Each row, then roughly how far along a hidden order it lies, from 0 to 10:
(in the rows, 128 means zero)
[ 82 149 141  56 123 162 173 121 146 133 140 113 126 116 114 123 114 127
 113 132  95 117 144 123 154 141 107 155 112  94] : 8
[102 103 156 133 126 116 125  49 133 202 146 100  98 168 121 115 142 126
 136 136 154 106 127 135 128  93 156 178 100 123] : 6
[113 112 138 178 141 118 118 191 129 120 135  93 133 181 148 110 142 129
 138 143  90 124 126 130  99 149 125 147 112 129] : 3
[106 130 126  37 115 158  87 170 114  67 127  91 121 136 108 160 196 122
 117 139 132 154 128 120  95 178 110 129 123 160] : 5
[120 122  62 128 117  65 112 101  93 111  99 174 134  87 141 190 140 117
 122  31 255 189  70  80 119 242  54 114 216 157] : 8
[139 121 110 223 113 109 145 175 148  88 132  97 152 214 148 108  89 147
 156 153 128 106 141 139 148 164 153 133 149  92] : 1
[135 115 142  87 114 155 137 136 139  98 129 103 110 188  99 116 146 127
 141 132 108 125 132 138  87 141 132 170 135 170] : 3
[156 129 118 215 119  74 138 132 133 141 129 149 130 140  80 119  85 148
 142 134 122 107 122 161 161  73 142  80 119 151] : 3
[127 122 122 229 121 120 140  59 153 141 125 120 113 142 123 103 168 140
 151 133 110 127 138  77 104 122 144 117 138 163] : 4
[ 83 138 136 100 124 174 150 133 124 129 120 147 157 152 112 142 119 137
 146 132 141 132 114  44 104 117  89 181 138 144] : 6
[ 78 115 121 200 146 135 133 120 130  95 131 112 119  98 135 133 130 119
  93 128 117 127 156  64 142 109 127  71  63 255] : 6
[175  86 145 128 131  61 107 161 104 131 134 154 130 181 126 125 173 120
 124 141 105 120 120 133 131 114 129 101 120 106] : 5
[ 90 160 142   1 119 164 122 108 114 111 144 116 137 101 127 154 121 112
 120 131  99 111 142  38 153 121 126 133 133 168] : 10
[148 142 133 102 114  99 148  24 118 172 141 128 120 127 185 126  95 137
 141 102 137 116 138 137 143  51 153 129 133  67] : 8
[170 144 146  94 130 134 151 137 142  87 158 138 136 129 121 121 116 139
 120 138 140 107 125 233 150  90 149 182 142  87] : 7
[105 143 132  25 153 118 124 168 131 164 146 110 107 121 126 112 130 137
 117 104 120 142 135 122 163 162 121 131  90  92] : 9
[ 99 137 108 172 113 156 139 145 140 107 123 134 141 134 125 141 114 133
 124 145 130 116 139 156 123 202 137 127 122 130] : 3
[ 93 147 142   1 122 193 122 138 134 119 144  85 137 132 162 125 123 123
 138 144  76  95 138 199 157 116 145 159 119  81] : 5
[156 106 126 129 126 178 126 212 138 106 139 152 142 148 123 128 150 140
 149 156 132  99 120  67 123 102 129 132 130 139] : 4
[ 79 137 142 120 126 126 136 107 135 122 148 133  96 151 135  94 154 117
 130 141 133 132 146 105 153  72 150 137 131 120] : 7
[ 51 146 153  42 124 135 125 127 128 148 152  76 144  83 154 146 122 129
 132 135 115 101 145 130 114  64 134 145  99 136] : 9
[144 133 130 121 127 140 118  63 133 183 129 150 138 170 159 136 127 130
 142 121 183 100 136  67 141 153 128 122 144 101] : 6
[136 136 153 118 122 113 137 153 122  72 130 127 137 144 116 136  93 161
 143 145  95 124 122 169 161 143 151 151 107  92] : 4
[145 114 159 219 126 132 103 142 152 155 136 104 148 117 145  87 154 112
 133 174  50 108 146 231 118  75 178 133  93 151] : 4
[119 142 126 116 126 151  86 155 119 141 113 164 124 129  99 135 164 109
 126 172  90 113 125 142 113 144 124 158 133 106] : 4
[113 136 121  77 139 117 132  86 119 155 131 104 141 119 106 140 110 125
 136 130 105 137 138   1 142  63 131 165 139 110] : 8
[149 114 160 193 140 192 147  65 152 147 136 112 131 143 134 112  94 125
 145 116  69  99 146 152 131 132 145 154 125 124] : 4
[ 97 109 152 247 115 137 111 158 127 165 133 149 127 191 154  79 159 123
 126 161  77 108 141 114  80 133 175 141  92 130] : 0
[142 131 139 193 140 132 119  96 141 169 134 168 130 180 192  91 117 115
 125 145 153 130 125   9 134 115 144 135 127 115] : 5
[151 119 114 146 121 190 108 158 133  99 119  72 120 120 140 109 143 121
 120 170  83 123 130  72 138 111 108 131 126 116] : 4

[125 138  64 156 124 188 109 103 120 139 136  94  93 137 130 123 115 118
 135  85 118] : 9
[139 145 114 186 133 133 117 100  74 128 144  86 161 131 131 109 135 116
 119 101 135] : 3
[100 111 178 178 129 108 134 133 100 129 142 146 148  73 116  89 123 136
 118 149 131] : 2
[139 129  57 167 155 191 131 110 138 127 158 173 135  94  99 122 176 131
 115 101 158] : 3
[ 56 123  86 156 129 171 128 135 162 149 142 176 111  79 109 130 122 142
 122 111 178] : 5
[241 142  48 159 159 209 128  80  65 111 143 114 118 176 114 120 195 126
 132  91 104] : 5
[185 137  70 189 131 191 118  90  53 126 138  97 109 155 124 128 154 116
 128  91 115] : 6
[127 124  44 134 147 213 136 135 157 126 149 220 112  99  87 124 170 146
 121 113 172] : 4
[ 33 118 193 120  97  87 116 145 118 131 113  92 114 103 148  97  64 130
 139 149 112] : 9
[ 88 121  77 182 129 174 117 103  99 138 138 128 108  87 117 112 125 129
 129 102 151] : 7
[100 143 102 124 153 144 134 135 203 134 152 174 144 120 102  98 148 139
 118 116 162] : 2
[141 131 148 123 141 121 128 130 138 112 140 143 134 126 115  67 142 144
 130 146 121] : 4
[175 114 147 177 149 136 137 108  86 118 147 160 151  93 101  82 168 138
 113 145 128] : 2
[138 124 100 183 152 146 128 112 104 127 149 150 147  99 111  99 156 133
 120 117 138] : 3
[145 131 173 165 127  87 124 109  82 113 134 107 163 130 140  84 146 120
 121 137 114] : 3
[ 83 129 107 175 138 144 133 126 133 144 147 158 139  88 107 121 135 128
 115 115 165] : 3
[141 113 115 151 137 164 127 103 108 122 138 159 115 100 108  90 149 144
 132 132 133] : 5
[162 126  62 183 169 177 139 103 139 124 162 198 165 105 100 130 184 133
 107 111 157] : 0
[159 128 141  93 106 147 116 107 110 106 104 106 102 151 141 109 144 130
 150 136  96] : 10
[ 93 145 173  65 144 109 129 143 197 119 134 164 126 133 118  76 120 154
 141 145 135] : 4
[228 114 133 185 143 180 127  84  47 106 137 122 129 127 111  96 177 136
 129 135 107] : 5
[ 98 111 210  98  97  99 125 137 119 122  99  98  99 118 141  92  88 141
 144 163 106] : 10
[146 112 110 184 134 163 123  95  89 126 141 135 121  90 114  95 141 138
 126 121 136] : 6
[163 122  99 195 161 157 135 100 102 127 163 176 165  70 107 123 171 127
 105 119 149] : 0
[ 68 119 125 166 134 142 133 134 139 147 137 173 126  72 104 113 119 139
 119 123 168] : 4
[149 129  88 183 157 153 132 105  96 127 157 159 174 112 107  97 166 129
 109 124 145] : 1
[159 100 146 168  98 163 117  95  40 110 100 109 108 101 144 133 136 123
 133 147  93] : 10
[141 133  82 186 147 156 121  95 103 125 158 121 142 110 114 102 155 127
 121 100 142] : 3
[209  98 131 255 115 168 124  70   1 129 133  72 152  95 140 145 144 110
 115 124  97] : 5
[148 134 117 105 114 141 112 106  94 107 119  93 122 158 146 116 140 122
 145 134  97] : 8
[167 124  90 211 153 160 126  89  77 127 152 120 153 107 110 114 159 123
 116 104 128] : 2
[153 123 195  65 119 113 131 133 138 100 115 139 120 139 131  68 125 151
 143 176  97] : 7
[ 73 123 161 157 131 117 132 141 179 141 138 165 138  82 114 104 115 137
 117 133 159] : 3
[ 60 139 194  61 117  89 122 151 172 122 120 119 118 138 137  61  85 148
 148 159 113] : 7
[ 73 117  96 137 114 157 114 122 123 126 127 113 111  97 139 111  90 132
 138 128 117] : 9
[153 162  70  89 165 152 127 117 187 114 156 151 137 175  98  73 189 143
 130 114 148] : 2
[100 144 162  70 147  94 136 148 198 114 138 176 137 129 106  70 142 157
 133 152 148] : 2
[198 104 156 255 127 123 125  73   1 123 134 102 173  87 133 115 147 116
 110 143 104] : 3
[ 86 121 134 135 127 150 130 131 137 133 134 161 116  85 108 109 117 148
 129 139 148] : 5
[138 126 100 215 164 161 132 111 114 135 175 168 179  87 110 135 159 126
 102 108 161] : 0
[110  99 181 142 111 139 124 114  92 121 117 132 104  85 132  94 107 136
 139 153 110] : 9
[102 179  56  58 154 158 119 128 228 113 147 147 114 180 107  61 145 147
 143  95 155] : 5
[123 121 119 184 124 151 116  99  79 124 135 105 128  97 131 102 129 129
 131 118 116] : 7
[165 156  36 133 165 196 127 106 174 117 161 153 119 160 102  87 186 136
 130  71 144] : 3

New part:
[132  74 107 122 110 131 155 129  68 132 155 128 146 122  95 175 104] : 2
[127  95 115 123 101 117 164 121  80 123 141 136 126 152  90 173  70] : 3
[114  41  87 121 108  91 103 128  27 171 151 165 161 112  99 189  79] : 0
[ 87 164 114 103 128 145 137 126  86 137  70 145 130 172 105 129  63] : 0
[159 135 109 113  80 152 139 112 122 143 154 164 166 113 151 156 135] : 0
[107 149 135 107 155 137 104 156 120 128 114 124 140 112 131  87 173] : 2
[184 212 137 108  72 206 175 113 163  84 146  99 161 127 141 173 138] : 2
[116 185 131 110 159 128 158 134  93  82  49  68 117 163  69 170  85] : 4
[152 191 134 118  99 131 144 155 149  99  83 107 150 167 145 130 100] : 4
[141 108 128 127 103 165 138 108 161 134 190 138 124 119 114 130 152] : 3
[149 125 114 133 137  73 106  80 108 140 105 126 125 111 146 164 116] : 4
[ 93 149 135 114 152 175 150  99 108 123  86 137 116 161 115 134  86] : 3
[127 123 104 105 119 227 162  76  72 138 157 157 164  98 123 174 146] : 0
[115  71 141 119 109 144 158 130 117 123 135 160 133 128 105 179  92] : 2
[132  64  99 136 124 153 152  81  74 144 164 131 131 103 106 170 115] : 4
[112  79  99 125 127  77 102 141  74 176 153 157 140 122 105 132 125] : 0
[144 141 108 127  95 137 127 140 108 143 117 133 163 145 153 120 110] : 4
[147  82  99 127  98 122 114  88  80 181 192 177 155  85 130 154 139] : 0
[135 140 174 114 126 111 140 158 187  80 121 107 120 127 107 145 144] : 4
[138 117 149 111 121  88 127 132 160 116 163 146 120 116 112 158 139] : 0
[116 172 138 101 144 170 118 147 137 120 138 124 144 114 105 123 183] : 0
[137 104 109 149 109 185 179 101 103 114 133 103 144 137 148 137 107] : 10
[137  50  77 121  97 141 160  72  13 169 153 179 157 104 109 216  76] : 0
[159 126 123 128  77 169 144 107 157 131 158 141 154 122 151 130 139] : 4
[143  64 122 156 124 118 159  89 122 124 135 113 115 116 151 146  94] : 10
[144  57 106 130 107 159 155  39  97 145 192 157 128  86 120 186 130] : 3
[ 93 102  87 131 148 135 120 149  46 161 127 127 164 108 117 112 130] : 4
[109 128 153 113 135 114 152 146 137 101  82 122 116 137  93 158  94] : 4
[153 156 120 123 125 110 132  82 109 121  95 117 130 126 136 178 104] : 4
[109 148 126 106 137 144 120 158 120 136 126 136 147 115 114 113 166] : 0
[157 100 104 137  85  81 141 139  82 140 113 138 158 134 152 173  75] : 4
[107 106 133 123 133 204 153 136 131 124 157 126 136 115 118 114 155] : 4
[100 116 107 114 110 233 188 117  73 126 133 141 165 129 112 147 114] : 3
[117  42 105 165 149 102 140 101  91 148 133 122 113 110 146 126  95] : 10
[111  74 134 152 146 149 152 112 129 123 126 107 112 115 145 116 118] : 10
[135  88 123 151 117 127 165  94 127 111 126 104 118 121 148 152 102] : 10
[185 140 107 131 129  89  92  92 140 133 148 116 133  87 151 150 167] : 4
[161  92  83 132 123  97 125  86  41 141 121 125 155  83 145 198  98] : 4
[ 55  15  63 130 127 133 161 164   1 184 110 176 192 122 116 152  39] : 2
[175 132 139 127  82 183 152  99 183 123 173 155 149 112 171 137 153] : 4
[149 105 136 127 103 161 168  81 150 103 156 119 113 144  88 179 110] : 4
[119  97 106 119 132 164 146 148  81 134 146 127 160  96 108 132 150] : 2
[126 120 112 107 109 131 154 117  73 126 114 124 136 149  81 184  83] : 0
[107  83 142 113 120 105 135 141 118 137 120 162 131 120 108 167 110] : 0
[ 97  87 147 110 137 157 179 144 112  91  97 114 123 148  74 173  92] : 4
[133 123  83 123  92 112 142 135  22 155 106 143 175 146 137 159  65] : 2
[146 112 117 119  70 168 164 127  99 142 143 155 169 130 137 164  97] : 2
[126 154 125 115 106 203 168  72 134 128 115 162 135 133 154 151 103] : 2
[110 162 143 118 125 172 151 114 153 104  84 134 114 168 139 133  96] : 4
[143 140 135 148 134 144 128 109 177 111 139  86 106 136 150  88 142] : 10
[150 138 122 125 136  72  99 101 114 137  98 126 127 131 133 158 108] : 2
[148  88  95 131  91 201 188  73  61 135 165 130 156 127 111 188  82] : 4
[111 159 141 110 124 216 154 127 148 107 128 133 142 118 131 120 156] : 3
[123 169 104 104 130 100 143 132  39 121  64 107 152 151  91 200  65] : 0
[114  93 158 121 103 174 193 139 130  86 122 120 127 135  95 189  97] : 4
[145 167 118 115 129 129 119 110 102 121  91 115 142 118 142 160 133] : 2
[179 168 135 127  81 115 140 112 207 115 141 130 138 142 150 138 125] : 4
[157 104  83 140  91 130 131 121  61 166 136 150 174 118 174 146 106] : 4
[ 88 117 130 130 156 111  88 179 126 151 116 140 139 115 143  63 171] : 4
[151 137 111 125 134  98 117  86  87 132 104 129 125 120 135 177 109] : 3

[118 113 117 119 125  77 123 142 128 117 148 130 150 141 165 133 166] : 2
[152 150 173 123 125 167 162 210 177 144 142 150 133 120 113 105 139] : 10
[124 127 128 135 148 152 159 208 173 120 160 155 133 128 127 129 131] : 4
[146 148 158 137 130 131 102  94  96 126 121 142 144 132 143 144 141] : 6
[164 161 177 154 153 129 111 115  70 114 125  64 126 106 123 150 158] : 1
[139 131 123 114  99  95  77  60  72  62 115 135 138 128 133 134 134] : 0
[137 141 141 128 120 108  87  65  55  51 133 100 121 130 146 168 158] : 7
[141 144 130 149 122 145 136 134 129 112 130 112 109 106  92 130  88] : 5
[133 123 156 151 129 164 166 228 184 164 161 176 156 140 173 187 177] : 1
[159 127 177 160 155 139 132 130 129 157 125 126 176 115 169 128 153] : 1
[121 116 116 111 128 127 133 143 200 111 220 249 200 147 131 102  86] : 8
[110 119  79  81  88 132  96 129 121  94 132 165 150 129 153 164 162] : 7
[130 135 131 131 116 127  93  48 128 103 115 128 125 124 102  88  80] : 3
[134 122 100 115 134 152 163 232 198 164 159 158 141 128 129 153 134] : 7
[145 120 149 139 142 136 118 161 127  94 136 162 158 130 148 150 142] : 2
[134 119 126 120 121 120 101 133 126 102 140 129 126 129 133 140 138] : 4
[184 178 195 170 128 164 146 183 128  77 109 120 133 116 129 191 201] : 1
[117 116 128 118 128 141 158 110 123 169 129  99 101 121 116 123 124] : 5
[165 129 189 171 171 159 130 123 182 131 174 185 187 129 131 182 169] : 5
[138 141 148 136 140 131 133 145 122 117  79 105 108 114 122 143 125] : 2
[135 121 128 120 131 127 120 141 115  75 112 130 117 111 122 133 147] : 6
[148 162 182 170 169 151 147 123 128  81  71 115  73 113 126 117 121] : 1
[111 147 127 133 116 125  99 119  67 116 103 111 116 140 108  96  98] : 6
[130 119 146 128 154 125 163 134 163 137 129 133 121 128 140 160 130] : 1
[131 122 127 130 152 129 126 231 135 120 123 113 118 124 134 199 214] : 5
[141 154 167 158 176 164 170 166 222 199 125 236 200 145 160 158 148] : 6
[132 123 199 180 188 174 124 146 173 155 161 177 157 123 153 138 157] : 0
[128 128 132 127 121 118 129  88  90  80  93  87  95 118 115 126 125] : 6
[148 147 127 117 155 152 155 234 189 191 183 193 131 140 146 133 133] : 10
[109 137 121 123 130 146 169 189 203 166 127 135 123 132 124  96 112] : 9
[121 115  88 112  97 124 108 139  89  11  61  52  53  75 135 147 157] : 3
[111  90  91  94 113 121 112 190 128  82 143 159 132 124 148 148 163] : 8
[161 152 174 151 162 148 133 164 116  87 113 127 122 117 135 141 174] : 2
[134 135 134 127 128 133 134 132 140 146 142 145 130 126 122 111 111] : 5
[142 134 148 125 122 115 104 122 121 114 142 165 153 123 135 129 130] : 8
[127 130 171 160 150 128 129  71  78  78  93  91 108 124 114 109 111] : 2
[140 152 153 150 136 133 134 109 107 114 103  97 128 129 130 135 138] : 7
[131 119 128 128 126 125 114 149 105 116 125 139 102 109 132 108 109] : 6
[144 123 128 126 136 143 152 218 197 196 126 195 173 122 145 142 136] : 7
[141 125 125 140 137 138 117 158 128  36  91 102 120 114 134 189 195] : 0
[138  99 103  98  89  90  62  22 131 103  31  35  49  81  71  85  92] : 4
[137 120 126 118 122 130 115 123  94  48  80  87  95 109 128 148 164] : 6
[131 129 129 123 129 140 128 135 126 111  82  65  78 123 102 115 130] : 0
[111 120  85  88  87  97  87 144  75 106  81  75  69 120  78  82  88] : 9
[130 162 167 140 128 108 122  43  63  46  99 120 128 122 125 118 126] : 1
[134  99 114 103 123 132 106 205 125  38 113 136 123 101 131 156 166] : 4
[150 156 159 147 143 138 137 149 133 124 127 127 130 129 127 128 149] : 3
[146 155 166 159 173 164 173 212 193 183 169 174 160 129 135 158 152] : 6
[132 107 110 110 126 119 119 157 133 131 155 169 152 130 141 125 133] : 5
[122 120 131 127 125 129 127  97 126 102 126  90  88  97 129  72  74] : 5
[119  80  82  92 128 147 116 173 188  88 107 101  80  79  85 150 118] : 8
[130 140 124 140 145 140 155 193 196 124 208 223 203 159 167 155 143] : 3
[154 129 124 123 153 128 123  76 119   7  62  68  85 104 130 131 131] : 5
[111 127 123 130 130 113 120  70  87 107 128  96 113 125 127 110 113] : 6
[156 161 172 154 128 137 126 124 110 116 108 115 122 125 132 149 130] : 2
[146 143 156 144 153 150 150 180 149 105 137 145 130 127 143 156 136] : 4
[140 130 141 132 128 127 119 129 107  99 127 132 129 140 156 168 171] : 1
[151 144 157 123 130 154 147 149 118  62  80  67 132 122 128 152 168] : 1
[125 126 127 127 129 131 109 113 109  86 121 118 146 137 160 171 141] : 6
[126 113 109 119 130 144 161 211 221 217 198 217 130 151 156 152 134] : 8
[150 142 152 138 122 146 138 149 152 139 127 152 148 132 151 165 161] : 4
[158 169 181 165 163 148 140 148 138 126 128 112 129 123 120 122 121] : 3
[135 125 128 117 114 107 125  71  57  36  74  71  84 124 103 111 139] : 3
[135 128 135 129 127 126 116 104 111 109 119 105 128 115 100  92 123] : 4
[134 132 135 142 159 163 177 137 191 125 143 129 127 120 126 131 132] : 5
[125 118 113 111 124 131 122 168 147 120 135 161 158 116 131 168 166] : 1
[123 123 126 122 127 128 128 118 130 159 148 149 130 141 126 129 138] : 7
[140 137 146 132 127 128 109 118 120  98 138 149 144 129 133 138 135] : 2
[113 126  75  80  80  93 122  69 128  96  78  76 132  87  89  91 105] : 4
[154 152 161 153 150 135 127 125 125 131 131 139 128 137 128 143 144] : 7
[119 106 106 123 130 138 128 132 146 113 100  76 123 101 129 114 126] : 2
